Below are the code and all the weights of a small trained network. Each question names an input and a class and asks about switching units off, where a switched-off unit gives its printed mean instead of its output.

import numpy as np


def w(rows, s, z=0):
    codes = np.array(rows[::2]) - 128.0
    scale = np.full(codes.shape[1], s)
    scale[-1] = z or s
    return codes * scale


def norm(h):
    return h / np.sqrt((h * h).mean(-1, keepdims=True) + 1e-5)


def f(y):
    return np.maximum(y, 0)


def log_softmax(a):
    a = a - a.max(-1, keepdims=True)
    return a - np.log(np.exp(a).sum(-1, keepdims=True))


def net(x, mask):
    res = np.array(x, float).reshape(1, 5) / 4 @ E
    u = 0
    for l in range(4):
        y = f(norm(res) @ A[l][:, :-1].T + A[l][:, -1])
        res = res + np.where(mask[u : u + 10], y, B[l][:, -1]) @ B[l][:, :-1]
        u += 10
    return log_softmax(norm(res)[-1] @ U[:, :-1].T + U[:, -1])


A, B = {}, {}
E = w([
[249,76,102,55],'x0',
[135,102,1,165],'x1',
[74,98,109,42],'x2',
[117,188,81,146],'x3',
[121,145,121,133],'x4',
],0.0042)
A[0] = w([
[158,180,148,18,4],'0.n0',
[218,81,63,111,189],'0.n1',
[103,52,92,104,101],'0.n2',
[94,200,234,173,19],'0.n3',
[145,75,136,123,144],'0.n4',
[110,180,157,124,142],'0.n5',
[253,16,204,76,196],'0.n6',
[186,138,223,77,82],'0.n7',
[83,145,184,18,198],'0.n8',
[102,193,135,145,74],'0.n9',
],0.005,0.0017)
B[0] = w([
[212,79,141,88,161],'0.n0',
[96,177,210,163,226],'0.n1',
[181,60,11,146,168],'0.n2',
[95,105,129,195,205],'0.n3',
[123,109,61,217,158],'0.n4',
[107,186,225,41,167],'0.n5',
[106,253,61,138,253],'0.n6',
[180,108,230,95,191],'0.n7',
[53,173,71,145,213],'0.n8',
[158,80,141,126,162],'0.n9',
],0.0036,0.0037)
A[1] = w([
[126,105,83,150,197],'1.n0',
[141,115,169,153,115],'1.n1',
[117,58,96,2,253],'1.n2',
[96,122,127,164,152],'1.n3',
[150,140,177,98,91],'1.n4',
[209,129,70,123,140],'1.n5',
[134,123,123,169,4],'1.n6',
[179,89,69,25,162],'1.n7',
[65,130,197,189,183],'1.n8',
[92,50,101,194,150],'1.n9',
],0.0077,0.0018)
B[1] = w([
[65,109,37,115,196],'1.n0',
[208,148,103,185,158],'1.n1',
[103,214,155,170,221],'1.n2',
[135,164,110,255,184],'1.n3',
[89,202,60,87,165],'1.n4',
[143,34,208,85,214],'1.n5',
[162,131,12,169,143],'1.n6',
[53,194,230,83,216],'1.n7',
[97,61,143,168,253],'1.n8',
[154,174,64,154,206],'1.n9',
],0.0042,0.0044)
A[2] = w([
[128,72,80,122,58],'2.n0',
[212,161,145,192,8],'2.n1',
[107,162,140,4,68],'2.n2',
[137,41,212,101,158],'2.n3',
[91,124,126,102,159],'2.n4',
[108,182,198,203,179],'2.n5',
[73,56,235,80,100],'2.n6',
[76,168,143,198,130],'2.n7',
[84,123,174,157,147],'2.n8',
[168,51,136,3,227],'2.n9',
],0.0054,0.0013)
B[2] = w([
[194,200,213,86,145],'2.n0',
[61,117,126,53,179],'2.n1',
[85,179,158,151,202],'2.n2',
[179,102,77,159,148],'2.n3',
[93,107,56,87,163],'2.n4',
[253,60,152,74,252],'2.n5',
[47,118,115,158,181],'2.n6',
[91,90,61,126,235],'2.n7',
[168,193,182,75,188],'2.n8',
[91,151,128,180,168],'2.n9',
],0.0049,0.0038)
A[3] = w([
[1,211,109,140,204],'3.n0',
[208,120,151,168,32],'3.n1',
[92,80,111,161,210],'3.n2',
[145,168,146,192,136],'3.n3',
[167,131,144,177,5],'3.n4',
[192,150,113,150,196],'3.n5',
[133,143,220,83,97],'3.n6',
[199,135,31,120,70],'3.n7',
[163,195,56,92,91],'3.n8',
[30,1,67,129,90],'3.n9',
],0.0073,0.0017)
B[3] = w([
[156,19,154,100,255],'3.n0',
[19,174,136,78,156],'3.n1',
[224,189,85,120,175],'3.n2',
[240,48,127,68,164],'3.n3',
[81,103,123,142,144],'3.n4',
[206,116,181,158,163],'3.n5',
[143,124,3,204,182],'3.n6',
[90,92,238,196,164],'3.n7',
[107,104,189,141,163],'3.n8',
[104,180,97,35,185],'3.n9',
],0.004,0.007)
U = w([
[192,81,209,201,194],'0',
[42,76,144,34,251],'1',
[238,180,194,75,41],'2',
[83,219,192,40,38],'3',
[163,99,32,201,119],'4',
[43,115,8,105,46],'5',
],0.011,0.0028)

Each question gives the input, the list of numbers given to net, and the class t.
The units are the neurons (one row each of A and B). Each row of codes is followed by its name. A weight is (code - 128) times the scale printed after its matrix; where a second scale follows, it is the last column's (A, B and U).
mask holds one flag per neuron, layer by layer. A switched-off neuron (its flag False) gives its mean, the last column of its row in B, instead of its output. The means were averaged over made-up inputs and are rounded, as every weight is.
A unit's drop is (log p(t) with every unit on - log p(t) with that unit switched off) / (log p(t) with every unit on - log p(t) with every unit switched off).
The circuit of an input: a set's keep is (log p(t) with only the set's units on - log p(t) with every unit switched off) / (log p(t) with every unit on - log p(t) with every unit switched off). Starting from the 12 units with the biggest drops (on a tie, the unit counted first), units are removed one at a time, each time the one whose removal leaves the highest keep (on an exact tie, the one counted first), for as long as the keep stays at least 0.8.
circuit, biggest first: the units of the circuit, biggest drop first
unit that matters most: the unit with the biggest drop
top k neurons: the k neurons with the biggest drops, biggest first
top k neurons in layer l: the k neurons of layer l with the biggest drops, biggest first
input [5,5,1,-3,-1], class 1: circuit, biggest first => (1.n7)
input [5,2,1,5,6], class 1: circuit, biggest first => (1.n7 1.n5 2.n5)
input [8,-2,8,4,7], class 3: circuit, biggest first => (1.n2 1.n7)
input [-6,0,0,-3,3], class 0: top 4 neurons in layer 2 => (2.n8 2.n1 2.n5 2.n4)
input [4,7,-6,4,0], class 0: circuit, biggest first => (3.n7 1.n5 3.n6)
input [-1,1,1,-7,7], class 5: top 2 neurons => (1.n0 2.n5)
input [-4,0,-1,8,-2], class 0: circuit, biggest first => (0.n8 3.n3 3.n0)
input [2,5,1,-2,1], class 1: top 2 neurons in layer 2 => (2.n5 2.n8)
input [0,-7,0,5,-5], class 0: top 2 neurons => (3.n9 0.n3)
input [1,-3,4,-4,3], class 3: top 2 neurons in layer 0 => (0.n0 0.n7)
input [1,4,-8,7,6], class 0: top 2 neurons in layer 1 => (1.n8 1.n5)
input [1,8,2,-1,-2], class 1: top 4 neurons in layer 3 => (3.n6 3.n9 3.n7 3.n8)
input [4,-1,1,4,-3], class 3: top 2 neurons => (1.n8 0.n3)
input [-3,2,3,-8,0], class 5: unit that matters most => 3.n9
input [6,4,3,0,4], class 1: top 2 neurons => (1.n7 3.n0)
input [4,6,-8,2,6], class 0: top 2 neurons => (3.n7 1.n5)
input [4,-1,6,-3,-2], class 3: top 2 neurons => (1.n2 1.n7)
input [3,7,4,0,-3], class 1: top 2 neurons in layer 3 => (3.n0 3.n6)
input [1,-3,2,-6,7], class 3: top 2 neurons in layer 1 => (1.n8 1.n0)
input [3,3,5,4,7], class 1: unit that matters most => 3.n0
